arr =
array([[128, 135, 136, 136, 127, 130, 128, 124, 128, 126, 132, 133],
       [133, 128, 134, 121, 127, 129, 134, 134, 127, 138, 132, 125],
       [125, 131, 140, 121, 114, 135, 136, 130, 145, 138, 123, 127],
       [122, 137, 130, 124, 133, 141, 137, 134, 120, 139, 121, 122],
       [117, 140, 123, 140, 125, 131, 114, 139, 143, 132, 129, 137],
       [125, 125, 131, 127, 131, 140, 136, 140, 126, 141, 123, 123],
       [125, 135, 132, 128, 124, 134, 134, 130, 133, 143, 126, 129],
       [132, 128, 133, 125, 136, 128, 145, 137, 129, 135, 126, 122],
       [129, 131, 123, 127, 118, 126, 140, 130, 137, 136, 126, 129],
       [154, 136, 118, 117, 117, 131, 112, 146, 139, 138, 134, 116],
       [130, 136, 134, 128, 133, 130, 131, 140, 137, 129, 127, 125],
       [120, 124, 136, 113, 125, 157, 152, 131, 112, 127, 118, 125],
       [128, 137, 136, 132, 129, 120, 138, 137, 120, 137, 135, 115],
       [139, 125, 122, 104, 104, 117, 143, 156, 112, 130, 124, 128],
       [120, 144, 118, 110, 133, 128, 135, 142, 133, 116, 115,  98],
       [130, 131, 126, 127, 125, 123, 139, 135, 135, 132, 119, 119]])
Indices start at 1.
(1, 1)	128
(15, 6)	128
(13, 3)	136
(12, 11)	118
(14, 9)	112
(3, 10)	138
(6, 1)	125
(16, 4)	127
(2, 8)	134
(1, 9)	128
(5, 10)	132
(16, 1)	130
(10, 10)	138
(9, 8)	130
(3, 4)	121
(15, 8)	142
(13, 4)	132
(5, 4)	140
(6, 2)	125
(16, 3)	126
(7, 5)	124
(4, 9)	120
(3, 2)	131
(11, 8)	140
(6, 3)	131
(1, 12)	133
(8, 5)	136
(3, 6)	135
(9, 1)	129
(4, 11)	121
(14, 3)	122
(15, 10)	116
(12, 6)	157
(13, 12)	115

W =
[[130 115 127 125 131 132 130 122 127 113 139]
 [113 114 124 131 131 135 135 127 117 119 134]
 [123 123 122 135 124 126 135 128 132 118 125]
 [112 112 129 120 142 130 142 124 137 129 115]
 [120 113 132 135 123 139 121 118 132 117 127]
 [131 100 130 132 134 138 126 116 127 111 122]
 [112  99 124 119 140 125 138 130 132 117 116]
 [128 117 129 128 135 142 142 128 120 114 129]
 [118 120 122 129 120 127 129 116 129 114 134]
 [112 122 124 130 135 137 137 126 129 113 136]]
Rows and columns are counted from 1.
(1, 1) => 130
(4, 6) => 130
(6, 9) => 127
(7, 7) => 138
(8, 6) => 142
(4, 11) => 115
(2, 5) => 131
(10, 9) => 129
(9, 6) => 127
(1, 10) => 113
(1, 9) => 127
(5, 9) => 132
(9, 8) => 116
(6, 2) => 100
(7, 4) => 119
(10, 2) => 122
(6, 5) => 134
(7, 5) => 140
(3, 10) => 118
(3, 3) => 122
(5, 5) => 123
(4, 3) => 129
(8, 5) => 135
(7, 9) => 132
(4, 2) => 112
(2, 8) => 127
(3, 11) => 125
(6, 4) => 132
(10, 4) => 130
(1, 11) => 139
(10, 7) => 137
(7, 1) => 112
(2, 10) => 119
(4, 1) => 112
(7, 2) => 99

a =
[[156 116 101 151 148 144 103 128 147 109 139 131 139 151 132]
 [132 105 114 151 109 152 143 126 104 153 151 116 115 143 144]
 [ 99 139 114 123 122 111 113 124 154 117 140 118 105 108 100]
 [100 107 112 147 129 113 143 128 107 132 118 138 136 142 120]
 [143 110 111 108 147 148 145 111 123 144 143 120 103 144 140]
 [142 108 128 108 158 152 144 135 151 150 158 107 151 128 138]
 [145 105 106 157 141 146 140 104 117 126 106 137 113 138 129]
 [106 108 138 145 147 124 144 131 155 112 144 121 135 148 144]
 [144 106 132  99 129 126 117 124 155 104 114 115 106 155 116]
 [115 127 115  99 111 113 155 102 126 147 154 139 126 136 154]
 [134 124 132 104 102 102 106 100 135 143 157 123 101 156 134]
 [128 137 150 114 156 131 150 101 106 157 113 104 135 111 110]
 [118 122 124 107 135 155 138 137 112 128 116 100 139 101 133]]
Rows and columns are counted from 1.
row 1 col 1	156
row 5 col 10	144
row 3 col 9	154
row 7 col 13	113
row 4 col 7	143
row 4 col 5	129
row 9 col 6	126
row 6 col 1	142
row 7 col 10	126
row 6 col 9	151
row 4 col 13	136
row 13 col 3	124
row 9 col 13	106
row 3 col 13	105
row 11 col 7	106
row 7 col 4	157
row 5 col 7	145
row 7 col 12	137
row 8 col 5	147
row 12 col 14	111
row 5 col 8	111
row 9 col 5	129
row 6 col 14	128
row 3 col 12	118
row 4 col 4	147
row 7 col 6	146
row 10 col 4	99
row 2 col 13	115
row 9 col 4	99
row 11 col 2	124
row 6 col 7	144
row 1 col 9	147
row 2 col 5	109
row 4 col 8	128
row 12 col 15	110
row 10 col 7	155
